Here is a tiny trained network, its code and every weight. The questions are about switching its units off for an input and a target symbol, where a switched-off unit gives its printed mean instead of its output.

import numpy as np


def w(rows, s, z=0):
    codes = np.array(rows[::2]) - 128.0
    scale = np.full(codes.shape[1], s)
    scale[-1] = z or s
    return codes * scale


def norm(h):
    return h / np.sqrt((h * h).mean(-1, keepdims=True) + 1e-5)


def f(y):
    return y / 2 * (1 + np.tanh(0.7978845608 * (y + 0.044715 * y**3)))


def softmax(a):
    e = np.exp(a - a.max(-1, keepdims=True))
    return e / e.sum(-1, keepdims=True)


def log_softmax(a):
    a = a - a.max(-1, keepdims=True)
    return a - np.log(np.exp(a).sum(-1, keepdims=True))


def net(x, mask):
    ids = ['ΔΛεζμξτψω'.index(c) for c in x.split()]
    T = len(ids)
    res = E[ids] + P[:T]
    r = norm(res)
    for j in range(3):
        rows = slice(4 * j, 4 * j + 4)
        q, k, v = (r @ M[0][rows].T for M in (Q, K, V))
        z = softmax(np.where(np.tri(T) > 0, q @ k.T / 4**0.5, -1e9)) @ v
        o = O[0][rows]
        res = res + np.where(mask[j], z, o[:, -1]) @ o[:, :-1]
    y = f(norm(res) @ A[0][:, :-1].T + A[0][:, -1])
    res = res + np.where(mask[3:19], y, B[0][:, -1]) @ B[0][:, :-1]
    return log_softmax(norm(res)[-1] @ U[:, :-1].T + U[:, -1])


Q, K, V, O, A, B = {}, {}, {}, {}, {}, {}
E = w([
[147,93,99],'Δ',
[253,167,125],'Λ',
[89,94,96],'ε',
[218,235,172],'ζ',
[94,170,113],'μ',
[23,73,160],'ξ',
[148,208,200],'τ',
[163,186,24],'ψ',
[102,192,154],'ω',
],0.017)
P = w([
[168,146,126],'0',
[105,180,146],'1',
[135,120,190],'2',
[186,116,38],'3',
[105,171,140],'4',
[121,138,190],'5',
[121,146,10],'6',
[171,72,166],'7',
],0.011)
Q[0] = w([
[190,134,195],'H1',
[204,67,184],'H1',
[227,138,105],'H1',
[116,126,213],'H1',
[174,142,86],'H2',
[98,172,244],'H2',
[224,137,221],'H2',
[103,198,196],'H2',
[176,215,145],'H3',
[186,141,178],'H3',
[142,44,104],'H3',
[76,148,15],'H3',
],0.011)
K[0] = w([
[157,108,241],'H1',
[105,113,155],'H1',
[242,30,69],'H1',
[119,95,216],'H1',
[58,82,42],'H2',
[110,198,166],'H2',
[83,96,255],'H2',
[76,39,170],'H2',
[109,184,213],'H3',
[166,118,175],'H3',
[235,43,125],'H3',
[137,175,94],'H3',
],0.0092)
V[0] = w([
[151,167,173],'H1',
[61,187,85],'H1',
[97,229,32],'H1',
[122,169,174],'H1',
[164,109,164],'H2',
[114,166,187],'H2',
[109,98,113],'H2',
[211,127,134],'H2',
[151,147,133],'H3',
[63,127,54],'H3',
[90,211,163],'H3',
[216,106,4],'H3',
],0.011)
O[0] = w([
[61,120,99,144],'H1',
[175,89,172,175],'H1',
[134,89,125,254],'H1',
[56,73,59,134],'H1',
[44,180,2,100],'H2',
[163,188,213,122],'H2',
[68,114,116,109],'H2',
[130,69,213,142],'H2',
[156,124,112,153],'H3',
[139,72,190,131],'H3',
[151,34,25,202],'H3',
[192,119,156,153],'H3',
],0.0047,0.0059)
A[0] = w([
[203,88,24,70],'N1',
[124,242,52,172],'N2',
[221,89,149,83],'N3',
[113,120,195,255],'N4',
[250,156,174,85],'N5',
[146,200,48,111],'N6',
[83,116,99,122],'N7',
[172,119,172,197],'N8',
[173,119,140,224],'N9',
[176,199,131,46],'N10',
[63,54,228,122],'N11',
[185,233,163,75],'N12',
[104,100,40,157],'N13',
[66,113,152,92],'N14',
[168,226,22,124],'N15',
[254,177,30,96],'N16',
],0.0086,0.0018)
B[0] = w([
[99,92,166,203],'N1',
[175,58,156,203],'N2',
[110,203,128,170],'N3',
[33,141,169,146],'N4',
[111,169,104,196],'N5',
[87,86,143,182],'N6',
[188,240,85,131],'N7',
[125,129,169,151],'N8',
[166,201,175,159],'N9',
[142,132,85,158],'N10',
[122,2,106,157],'N11',
[125,128,69,180],'N12',
[157,163,145,160],'N13',
[99,115,68,130],'N14',
[95,80,161,220],'N15',
[142,62,111,254],'N16',
],0.0063,0.0075)
U = w([
[115,188,134,247],'Δ',
[94,122,157,221],'Λ',
[161,148,225,36],'ε',
[109,140,1,251],'ζ',
[147,107,138,116],'μ',
[50,129,95,112],'ξ',
[136,56,76,98],'τ',
[170,164,42,41],'ψ',
[125,55,125,88],'ω',
],0.013,0.0023)

Each question gives the input, a string of symbols that net reads in full, and the target symbol t.
The units are the heads (4 rows each of Q, K, V and O) and the neurons (one row each of A and B). Each row of codes is followed by its name. A weight is (code - 128) times the scale printed after its matrix; where a second scale follows, it is the last column's (O, A, B and U).
mask holds one flag per unit, heads first, then neurons. A switched-off unit (its flag False) gives its mean, the last column of its rows in O or B, instead of its output. The means were averaged over made-up inputs and are rounded, as every weight is.
A unit's drop is (log p(t) with every unit on - log p(t) with that unit switched off) / (log p(t) with every unit on - log p(t) with every unit switched off).
The circuit of an input: a set's keep is (log p(t) with only the set's units on - log p(t) with every unit switched off) / (log p(t) with every unit on - log p(t) with every unit switched off). Starting from the 12 units with the biggest drops (on a tie, the unit counted first), units are removed one at a time, each time the one whose removal leaves the highest keep (on an exact tie, the one counted first), for as long as the keep stays at least 0.8.
circuit, biggest first: the units of the circuit, biggest drop first
unit that matters most: the unit with the biggest drop
heads that matter: for each layer, one digit per head in row order, 1 if its drop is at least 0.15 and else 0, layers parted by /
drop when u is switched off: that unit's drop, to one decimal
input Δ Δ Δ ζ μ, target ζ: circuit, biggest first : H3, N7, N1
input Δ Δ Δ ζ ω μ, target ζ: heads that matter : 001
input ξ μ Δ τ Λ Λ, target ψ: circuit, biggest first : N12, H1, H2
input ψ ε ω ξ ζ, target ψ: heads that matter : 001
input ξ ξ ω, target ξ: heads that matter : 001
input ζ τ ξ τ, target τ: heads that matter : 000
input Δ ε ξ ψ Δ ψ ω, target ω: heads that matter : 000
input Δ ψ μ ω Λ τ μ, target τ: heads that matter : 000
input τ μ μ ε Λ Δ ξ τ, target Δ: heads that matter : 000
input ζ ξ τ ξ ε ω μ, target τ: unit that matters most : H1
input τ μ ψ ε μ ω, target ξ: heads that matter : 101
input ε Δ ψ ε Δ, target ε: drop when H1 is switched off : 0.1
input ω τ ψ τ, target τ: drop when H1 is switched off : 0.1
input ξ ω ζ μ Δ ψ μ Δ, target ε: unit that matters most : H3
input τ ξ Δ ζ, target ζ: drop when H1 is switched off : 0.3
